Each row has a class, written after it.
[ 17 -41  30  26  -1 -76  11  44  30   4 -41 -36   3 -35   8  43 -98 -21
  17  26 -10 -28  25 -27  56   2 -78  51  45  39   5  14] | H
[ -3  13  38 -16 -48 -41  21   2 -12  71  77  92  25 -64 -25   2 -61   3
 -14  30   1  -3 -10 -19 -60  56   6 -14 -32 -23 -94  -5] | B
[ -9 -45  27  -1  -9 -43 -18  23   4  35  -3  51  -6 -85 -32 -36 -29  36
   3 -40 -12 -20 -72  24 -20 -44  -3  -2   5 -37 -52 -12] | U
[ 25 -36  63  40 -32 -47  10  19 -38 -24   4 113 -14 -57 -14  21 -19  16
  31  51  53 -29   5  24  90 -65   7  32  30  45   7  -8] | W
[ -6  14  36  -9  -7   0   9   1   0 -38  26  33   3 -28 -63  16 -47  -7
 -18   6  23 -32  41  17 -16  21  -4  22  20  -4 -19 -11] | B
[ 33  45 -26 -37 -33  26  27 -29  12  -3  -1 -18   4  19 -24  -8 -29 -50
 -18  19   1  33 -23  19 -10  55 -11 -25 -22  -4  43  66] | A
[-56 -47  47 -96 -73  10  38   4 -31 -78  -8  34 -33  16  58  32  12  47
 -37  11 -67 -45  -2  34  25 -37 -22   1  51 -56  -4  73] | E
[-17 -24   9 -32 -29  20  -6   2  57  32 -40 -22 -23   6  76   9  -6  35
  -2  38 -12   1 -16  -8 -11   9 -21  -1  14  -7  20 -11] | Q
[  9 -21   3 -21 -34 -22  -6 -13  10  29 -11 -49 -21  30  43  13 -33  -6
  14  59 -66  30  17  -8  -8  41 -37   9   2 -21 -35  34] | A
[ -6 -19  80  21   0 -52 -25   3  17  87  27  38  31 -29  39  -1 -60  43
   8  32 -28 -41 -19 -12 -37  -3  11 -14 -46 -20 -96 -35] | H
[ 41 -17  20   2 -20  35  -6 -14  11 -30  -3  -2 -46  -4 -19   0 -31 -10
  21  64   4  -5  40  55  46  23 -40 -11  56  48  50  56] | Q
[-70 -34  19   6  -1 -67  22  38 -22   6   0 -20   9 -23 -13  56 -15   2
  18  12 -63 -17  10 -18  16 -50  -2  11   7 -13 -53 -34] | E
[ 19 -34  19 -11  -6 -37   1  -3 -51 -39  24  58 -35 -45   8   1  -3  21
  52  51 -37 -29  -5  16  52 -59   2 -17  50  49 -19 110] | A
[-12  48 -11 -16  21  12   9  25  24  43 -24  -5  20 -13 -42   5 -35 -26
   3  33  28  36 -11 -24  -4  64  -2 -18  -7 -37  32 -64] | V
[-31  12  26  -7 -16 -10   3  22   3  14  10  16  12 -41 -36  14 -72   6
   1  -5  27 -31  15 -29 -10  37  11 -10   0 -14 -40 -29] | E
[-50 -20  55 -27 -41  22  17 -16 -36 -64  16   8  10 -33  -1  48 -17 -24
 -48  -4 -82 -12  22  52 -72 -51  29 -57 -13   2  -5 -13] | Q
[-14 -35  49 -42  37  -3  -3  -7 -42 -37   5 -13 -33 -42 -17  10  -2  24
  46  11 -15 -59  25  50  70 -25   4   2  55   7  35  64] | B
[-33 -36  -5 -38  -2  41  15 -24 -51 -67 -20 -17 -31 -32  -5  15  76 -20
  22 -48 -10 -38 -75  33  19 -24  25  -9  23 -20  63  41] | W
[-25  58  -5 -19  30  49   1   9  16 -40  27  26  -7  54 -41 -22  23  -7
   6  20  25   4   8  13  -8  12  19 -38  -5 -37   4  14] | J
[-14  29  41 -42 -40   8  34  -7  83 -34  10  50 -17  19  37  21 -45  48
 -32  31  34 -26  44  11 -49  -2  -1 -18 -15  27  22  30] | U
[-33 -19  48 -10 -26 -46  31  -2   6 -17 -12  41  14 -40 -16  22   3  18
   1  39  -4 -37 -20  43  -2 -65  31  -6   2 -22   4  25] | E
[-19 -38  42  52  56 -34   1   7 -40 -21 -19  12  -6   7 -21 -14  37   5
  -7 -28 -84 -30 -49  16 -31 -57  -4 -36 -36 -47 -17  -8] | B
[ -4   9  -8 -57 -53  25 -11 -51  -9  17  13 -39  -1  11  39  -7 -24   1
 -13 -42 -14  -4  12  18 -21  20  27   2 -12   9  12  25] | U
[-33 -25  70 -35 -52 -35   3  20  49  -8 -35  40 -37 -22  68  30 -82  91
   4  92  -5 -34  36 -29   4 -13  12 -34  21 -49 -60  21] | A
[-18 -37  45  15 -28 -36 -14  11  13 -19 -43 -17  23 -13  31  46 -56  -8
  -4  32 -15 -47  76  -2  14  -6 -26  78  68   5 -19  13] | W
[-13 -57  35 -39 -97 -32 -19  -6 -18 -55   0 -51 -12   1  81  27 -13  -9
  22  35 -24   2   8 -16 -27  -5 -16   6 -12  48 -20  13] | H
[  9 -12  17   8 114 -15 -19  15 -52  75  24  44  15  -3 -14 -57  80  40
  37  22 -20 -45 -14  19  47   7  22  16  -2 -26 -15  40] | J
[-19   8  23 -24  16  12   2  -7 -61 -62  -4  59 -14 -42 -71 -37 -31  -3
 -15 -38 -71 -24 -24  28 -45  -2  25 -75  36 -74 -55  72] | U
[-30   6  12 -37 -30  -6   6  -8  35 -51 -25 -38 -22  31  22  24   0  24
  -3  41 -21   4   6   8 -22 -31  20 -17 -18   3 -13  -1] | E
[-60  -9  24 -11  83 -17 -16   6 -21 -43  36 -30  12  10   9   1  52  41
  11  -7 -65 -22  -4  -4 -14 -48  53 -60 -13 -97 -26 -55] | J
[-22   4  41   7 -24  27 -27  -6  76 -45  26  12  -9 -29   6  40 -55   0
  18  25  68 -24  40  10 -45 -22  25 -22   8  19 -13 -11] | A
[-23   3  30 -65 -52  40  18   7 -11 -14  12   1   9   5  13  41 -30  -8
 -61  -4 -62  -8  12  17 -38  18 -38  17 -10   6 -37   9] | A
[ -8  19   7 -27 -50  24 -20 -25  23  24  21  15 -10 -19   9  10 -68 -33
  32  50  37  26  24   2 -17  51  25  -8  19  -1 -17  -8] | Q
[-11   1   9 -16 -71 -43 -19 -38 -33  37  17   8   4 -29  19   1 -58   7
  46  36  -9   5  28 -31 -25  12  52  -6  24 -20 -80 -10] | H
[-30  16  64 -57 -22  21 -19   0 -27 -36  23  42 -10 -32  -1  10 -90  10
  16  74 -10 -36  38  30  25  16  44 -43  23  15   9 -10] | Q
[ 21  14 -13   4  -4  18 -19  17  14  26  13  31   9 -15   3   3 -15   0
   2  63  24   3   2 -20  26  41  -5  14  28  31 -22 -24] | Q
[-14 -11   8  30  36  -7   2  36  -6  68 -53  90  33  28  42 -29  61  33
  -6  10  13 -62 -30 -11  39 -43   0  59  19   9  26  27] | E
[ -1 -15  41  18   0   4  -6 -31  -3  21  22  31 -20 -19 -22   9 -51  21
   7 -38 -23 -31  -9  33  11 -39  -2  -2  14 -53 -36  -5] | A
[  3  10  35  -5 -18   3  31  -4  11 -22   4  17 -20 -15 -11  22 -23   9
  -9  26   2 -22   1   4 -12   6 -11 -27 -16  14  34  -1] | J
[ 18 -11  35 -26 -57  20   8 -42  -7  -6   8  21 -39  -3  -1  35 -28  11
   0  26   1  -2  41  67  46 -37  -6  18  33  21  16  32] | V
[-14 -18  -6  62 -68 -40  32 -14  72  35  35  27  -8  -8   1  19  -6  27
  -4  -9   5  24 -18 -11 -63 -47 -15 -31  -9 -52 -36 -49] | W
[-10 -17  28 -17  16 -31 -11  10 -25 -45  -6  27  12 -22   4  -9 -27   7
   2 -14 -25 -34  27 -25 -39   2  -4  20  42 -17 -49  19] | H
[ 28  28  34   6 -18 -12  29   0  28   7 -12  91 -33  12 -22 -22 -81   9
 -37  19  11  28  19   8 -37  20 -10 -51 -37 -26  13   6] | V
[-41 -21  17 -22  56 -59   9  13  26 -14 -40 -53 -27  27  25  16 -49   1
  16 -25 -69   9  15 -14 -12 -29 -12   0  -2 -61 -15 -16] | H
[  5  24  31   2  -8  -5  16 -26   4  -8   6  30   7   5   0  22  -5  17
 -39  12 -18  -9  22   8 -49 -25  27  -3 -33  13 -25 -27] | B
[-25 -71  16  31 -15 -41 -20 -16   0 -12  -6   6  -8 -17  13 -14  16 -34
   0   3 -21   0  13  36 -78 -25  38  -2 -27 -20 -14  24] | Q
[-38  -7 -24   5 -25 -31  -2  29 -19  28 -39  28 -14  17  21  -6  -6 -20
  -4  -6 -55  48 -26 -38 -22 -41   6  -5   4 -67 -63 -17] | J
[  6 -25  21  38 -16 -10   7  18  18  -2   6  71 -13  24  42   6 -51   7
 -22 -12 -21 -13  14 -38  -4   8 -71  -6  50 -51  -6  16] | V
[-68  20  70 -35 -51   6   4   2  33  -6  15  -3  23   7   7  43 -79   5
 -52  10 -25 -25  34  25 -68   1  39 -27 -63 -31 -61 -39] | W
[-39  -9   6 -33 -42 -21   5  36  36 -58 -46 -53 -11  74  67  20  17 -15
 -18  36 -28  56  23 -20 -36 -31 -26   4 -40  -1  10 -14] | J
[ -3   2  -6   0 -51  29  25  -1  69  -4   5  41 -14  45  20 -15  74  52
 -29  21  56 -15 -42  21 -26 -15  -7   8 -38   5  32  -5] | W
[ 22  22  37  41   5 -30  14  11  33  50   4  35 -18 -33 -25   7 -98   1
  46  22  48  48  21 -20  37  -7  -6 -55 -12   4 -26 -26] | Q
[ -31  -12    4  -10  -48  -34   -9   25  -60   21   49   39  -20  -49
  -57  -22  -31   29   30    5  -37   25  -18  -11   19  -26   15  -48
   25  -77 -111  -30] | J
[-33 -20  44  -8  17 -74  29  14  -7 -10  17 -11 -11 -38 -31  29 -93 -18
  27  20 -51 -18  37   4  -5   7 -23 -28   0  -6  14  30] | V
[-16 -28  -5 -10  -6 -76  25  57  61 -10 -32 -23  12 -14  21  -7  14   5
  11  37  47  32  -7 -13   1 -14 -10 -11 -40  17  61   8] | U
[-26 -14  21   4   6 -18  25  44  41  -1  13  36   1   0  36  25  27  37
  10  57  22 -19 -15 -37   7  20 -25  -6  -1 -12  13 -31] | W
[ 38 -39  32 -24 -26  39  37  -3  97  -4 -56   6 -35  26  81  33  72  62
 -23  30  56 -35  -9  19   4  -7 -85  66  24  51  57  55] | H
[-40  12  42 -17  -3  28   6 -11  40  18 -26 -16  -6   2  21  43 -44   1
 -29  23 -50   3  21  20 -58 -12  23 -44 -30 -11 -40 -14] | Q
[  3  21 -22  -8 -33  20  -2   9  -3  27  12  47 -38  28 -12 -51  -7   9
  -3  27 -32  44 -15  -7 -40  24  -5 -63  -7 -43 -16  -2] | J
[ 18 -40 -14  42 -13 -17 -21 -17 -11  -7 -21  52 -66 -48  -9 -30  15   6
  89  36  47  17 -40   3  45 -45  40 -43  49 -10 -19  63] | Q
[-24  -9  39 -13   6   1  -5   4  37 -20 -18  41  -2 -25  14  14 -12  19
 -29  12  11 -39 -18   7 -63 -14  37  -9 -20 -21 -18 -35] | H
[-18 -12  35  -1  24  15 -13 -24 -53 -40  -4  26 -58 -14 -23  12 -53  11
  11 -35 -74 -29 -28  33  31 -59  20 -51  21 -37  17 -36] | V
[ 18  -9  35   9 -17 -32  25 -40  -1   0  65  77 -60 -13 -24  -2 -23  66
  27  -3 -13 -38 -62  25  23 -50 -11 -18 -23   1 -18  -1] | V
[ 22   8   9 -41 -92  10  11 -23  59   3   6  14 -35  -6  16  -4 -51   5
  18  38  40  28  -4   8 -35  37 -40  -2  18  20  22  23] | E
[ -6  55  21 -71 -59  53 -14 -23 -12 -65  11   2 -11 -12 -36  13 -80 -40
 -10  79   6   1  26  32 -27  71  38 -56   1  24  32  13] | V
[ 14  27   8  -6 -23  29  16 -50 -38 -27  44  93 -39  15 -12 -14   2   3
 -11 -20  18   0  -1  38   6 -47  63 -52 -15  -9  26  16] | B
[ 33  22  21 -24 -56  -7  -8  -5  53  18 -22   1 -22  18 -11 -28 -62 -19
   1  37  32  59   5  25 -30  28 -33  18 -26 -11   0  -6] | J
